Below are the code and all the weights of a small trained network. Each question names an input and a target symbol and asks about switching units off, where a switched-off unit gives its printed mean instead of its output.

import numpy as np


def w(rows, s, z=0):
    codes = np.array(rows[::2]) - 128.0
    scale = np.full(codes.shape[1], s)
    scale[-1] = z or s
    return codes * scale


def f(y):
    return np.maximum(y, 0)


def softmax(a):
    e = np.exp(a - a.max(-1, keepdims=True))
    return e / e.sum(-1, keepdims=True)


def log_softmax(a):
    a = a - a.max(-1, keepdims=True)
    return a - np.log(np.exp(a).sum(-1, keepdims=True))


def net(x, mask):
    ids = ['ΔΠΨαβγζηθλμξστφω'.index(c) for c in x.split()]
    T = len(ids)
    res = E[ids] + P[:T]
    u = 0
    for l in range(2):
        q, k, v = (res @ M[l].T for M in (Q, K, V))
        z = softmax(np.where(np.tri(T) > 0, q @ k.T / 3**0.5, -1e9)) @ v
        res = res + np.where(mask[u], z, O[l][:, -1]) @ O[l][:, :-1]
        u += 1
        y = f(res @ A[l][:, :-1].T + A[l][:, -1])
        res = res + np.where(mask[u : u + 16], y, B[l][:, -1]) @ B[l][:, :-1]
        u += 16
    return log_softmax(res[-1] @ U[:, :-1].T + U[:, -1])


Q, K, V, O, A, B = {}, {}, {}, {}, {}, {}
E = w([
[126,85,168,99,148],'Δ',
[144,90,73,94,106],'Π',
[141,97,158,92,139],'Ψ',
[63,100,137,189,105],'α',
[156,73,156,82,192],'β',
[230,162,99,93,125],'γ',
[128,70,90,123,119],'ζ',
[169,171,135,61,199],'η',
[120,250,116,140,50],'θ',
[164,99,66,61,189],'λ',
[66,92,112,159,154],'μ',
[97,47,135,132,91],'ξ',
[144,176,160,194,115],'σ',
[124,129,94,154,152],'τ',
[188,70,133,184,36],'φ',
[171,129,53,44,135],'ω',
],0.022)
P = w([
[24,71,194,2,121],'0',
[106,113,80,187,194],'1',
[140,103,101,192,172],'2',
[152,105,106,196,166],'3',
[174,101,113,200,156],'4',
[186,98,122,203,150],'5',
[195,97,129,200,148],'6',
[216,93,131,205,140],'7',
[223,95,137,207,136],'8',
],0.006)
Q[0] = w([
[124,45,114,149,101],'L0H1',
[130,254,18,172,101],'L0H1',
[232,128,81,215,188],'L0H1',
],0.0074)
K[0] = w([
[255,55,121,232,185],'L0H1',
[251,199,141,211,147],'L0H1',
[139,31,147,110,99],'L0H1',
],0.0051)
V[0] = w([
[50,49,75,189,177],'L0H1',
[60,111,118,173,114],'L0H1',
[120,191,225,1,75],'L0H1',
],0.0048)
O[0] = w([
[242,69,226,135,112,250],'L0H1',
[150,198,198,112,15,96],'L0H1',
[68,190,236,79,2,31],'L0H1',
],0.0071,0.0018)
A[0] = w([
[142,156,55,134,119,245],'L0N1',
[109,96,159,77,33,3],'L0N2',
[167,202,194,127,181,138],'L0N3',
[143,98,67,45,105,92],'L0N4',
[117,56,59,92,58,161],'L0N5',
[122,230,53,94,98,173],'L0N6',
[148,70,159,13,122,61],'L0N7',
[148,50,192,136,82,99],'L0N8',
[135,124,157,97,254,214],'L0N9',
[63,167,80,190,75,180],'L0N10',
[13,37,143,205,58,100],'L0N11',
[183,75,8,162,119,172],'L0N12',
[156,251,90,7,101,133],'L0N13',
[149,129,163,60,84,139],'L0N14',
[168,125,210,71,210,144],'L0N15',
[239,130,169,140,117,133],'L0N16',
],0.0092,0.0046)
B[0] = w([
[188,102,208,134,193,190],'L0N1',
[113,243,86,110,237,136],'L0N2',
[99,122,119,220,101,169],'L0N3',
[169,150,113,57,148,165],'L0N4',
[255,192,127,123,83,179],'L0N5',
[136,60,161,189,72,164],'L0N6',
[56,147,110,105,90,191],'L0N7',
[123,193,81,154,72,192],'L0N8',
[111,81,215,179,44,255],'L0N9',
[75,73,188,100,216,159],'L0N10',
[81,141,35,216,133,183],'L0N11',
[175,156,159,63,190,255],'L0N12',
[94,32,103,62,99,181],'L0N13',
[55,139,105,176,176,150],'L0N14',
[30,63,172,137,69,221],'L0N15',
[65,107,97,119,182,207],'L0N16',
],0.0071,0.0097)
Q[1] = w([
[107,139,136,69,250],'L1H1',
[67,87,183,132,33],'L1H1',
[114,142,123,191,205],'L1H1',
],0.013)
K[1] = w([
[136,71,152,126,250],'L1H1',
[13,204,115,75,82],'L1H1',
[149,92,172,255,186],'L1H1',
],0.0095)
V[1] = w([
[145,74,168,216,72],'L1H1',
[202,249,72,201,133],'L1H1',
[99,179,203,158,138],'L1H1',
],0.013)
O[1] = w([
[128,123,132,249,249,163],'L1H1',
[54,174,132,129,143,5],'L1H1',
[170,136,188,236,75,114],'L1H1',
],0.012,0.016)
A[1] = w([
[94,74,96,203,102,103],'L1N1',
[149,81,116,133,123,206],'L1N2',
[11,83,51,80,105,149],'L1N3',
[72,79,106,207,177,104],'L1N4',
[98,78,199,121,94,74],'L1N5',
[155,100,46,121,123,88],'L1N6',
[151,122,190,133,71,122],'L1N7',
[136,92,109,85,142,173],'L1N8',
[134,96,59,125,141,171],'L1N9',
[126,112,94,103,181,89],'L1N10',
[44,148,128,173,189,148],'L1N11',
[143,133,82,191,145,120],'L1N12',
[199,94,143,90,77,2],'L1N13',
[123,46,129,146,159,83],'L1N14',
[118,134,143,195,156,129],'L1N15',
[171,233,114,115,141,95],'L1N16',
],0.011,0.0051)
B[1] = w([
[104,185,122,168,95,221],'L1N1',
[128,65,161,44,141,211],'L1N2',
[215,114,93,165,206,190],'L1N3',
[114,147,185,101,93,254],'L1N4',
[151,207,63,128,183,190],'L1N5',
[85,153,113,206,161,175],'L1N6',
[112,213,150,130,126,188],'L1N7',
[107,114,86,203,161,192],'L1N8',
[130,170,57,169,133,174],'L1N9',
[111,149,145,171,46,166],'L1N10',
[86,91,93,87,70,225],'L1N11',
[115,139,99,92,108,204],'L1N12',
[86,170,85,99,85,248],'L1N13',
[127,109,138,144,87,231],'L1N14',
[202,120,197,93,185,224],'L1N15',
[160,61,254,119,177,143],'L1N16',
],0.0076,0.027)
U = w([
[151,203,119,136,105,83],'Δ',
[194,202,149,55,167,105],'Π',
[131,174,152,35,86,25],'Ψ',
[46,118,132,124,66,2],'α',
[198,139,148,96,108,163],'β',
[93,2,100,183,154,158],'γ',
[178,141,102,225,215,182],'ζ',
[135,86,100,194,92,100],'η',
[139,135,117,127,76,149],'θ',
[114,57,150,10,69,110],'λ',
[81,7,166,108,94,208],'μ',
[94,181,81,223,145,168],'ξ',
[158,193,154,170,170,161],'σ',
[186,51,171,84,181,160],'τ',
[60,106,155,43,179,160],'φ',
[144,144,96,119,118,117],'ω',
],0.009,0.0045)

Each question gives the input, a string of symbols that net reads in full, and the target symbol t.
The units are the heads (3 rows each of Q, K, V and O) and the neurons (one row each of A and B). Each row of codes is followed by its name. A weight is (code - 128) times the scale printed after its matrix; where a second scale follows, it is the last column's (O, A, B and U).
mask holds one flag per unit, layer by layer, with each layer's heads first. A switched-off unit (its flag False) gives its mean, the last column of its rows in O or B, instead of its output. The means were averaged over made-up inputs and are rounded, as every weight is.
A unit's drop is (log p(t) with every unit on - log p(t) with that unit switched off) / (log p(t) with every unit on - log p(t) with every unit switched off).
The circuit of an input: a set's keep is (log p(t) with only the set's units on - log p(t) with every unit switched off) / (log p(t) with every unit on - log p(t) with every unit switched off). Starting from the 12 units with the biggest drops (on a tie, the unit counted first), units are removed one at a time, each time the one whose removal leaves the highest keep (on an exact tie, the one counted first), for as long as the keep stays at least 0.8.
circuit, biggest first: the units of the circuit, biggest drop first
top k neurons: the k neurons with the biggest drops, biggest first
k most important neurons of layer l: the k neurons of layer l with the biggest drops, biggest first
input ξ φ μ Δ β σ β, target ξ: top 2 neurons => [L0N2, L1N3]
input β τ φ ξ, target ξ: top neuron => [L0N11]
input Ψ σ σ Ψ μ ξ α, target α: 4 most important neurons of layer 1 => [L1N11, L1N4, L1N1, L1N3]
input φ μ σ μ η α Δ ξ β, target φ: 3 most important neurons of layer 0 => [L0N9, L0N11, L0N5]
input Ψ β μ λ, target λ: circuit, biggest first => [L1H1, L0N4, L0N12]
input ω Δ ω Δ Δ, target ω: top 4 neurons => [L1N3, L1N8, L1N13, L0N13]
input η β ω β, target η: top 4 neurons => [L0N13, L1N13, L1N6, L1N14]
input β φ α σ θ, target β: top 2 neurons => [L1N2, L0N9]
input ξ γ φ Ψ β η, target ξ: 3 most important neurons of layer 0 => [L0N2, L0N9, L0N12]
input φ θ α τ μ β, target φ: top 2 neurons => [L0N8, L0N1]
input τ β τ ζ ω μ, target μ: 3 most important neurons of layer 1 => [L1N5, L1N3, L1N11]
input Ψ μ θ, target Ψ: top 3 neurons => [L0N2, L1N7, L1N5]
input Π μ ζ Δ, target Π: top 4 neurons => [L1N3, L0N2, L0N9, L1N5]
input Ψ σ Ψ, target Ψ: top 2 neurons => [L0N2, L1N7]
input ξ λ Δ ξ Δ, target ξ: 3 most important neurons of layer 1 => [L1N3, L1N2, L1N15]
input Π α μ ω β ζ ω β, target Π: top 2 neurons => [L1N3, L0N9]
input Δ σ τ β θ Π ω β Δ, target Δ: 3 most important neurons of layer 1 => [L1N7, L1N5, L1N11]
input β ξ β τ τ τ, target τ: 2 most important neurons of layer 1 => [L1N13, L1N1]
input φ Π η σ Π η, target φ: top 3 neurons => [L0N9, L1N11, L0N8]
input φ μ β α Δ, target φ: top 2 neurons => [L1N11, L0N11]
input ω η α σ β, target ω: 4 most important neurons of layer 1 => [L1N3, L1N8, L1N13, L1N5]
input γ η β, target γ: 3 most important neurons of layer 1 => [L1N8, L1N4, L1N15]
input γ Π ω ξ, target ξ: 3 most important neurons of layer 0 => [L0N11, L0N9, L0N1]
input λ η τ η, target λ: top 3 neurons => [L0N7, L1N2, L0N4]
input α Π Δ, target α: 2 most important neurons of layer 1 => [L1N11, L1N3]
input ξ η ω β η β σ, target σ: 4 most important neurons of layer 1 => [L1N15, L1N2, L1N13, L1N1]
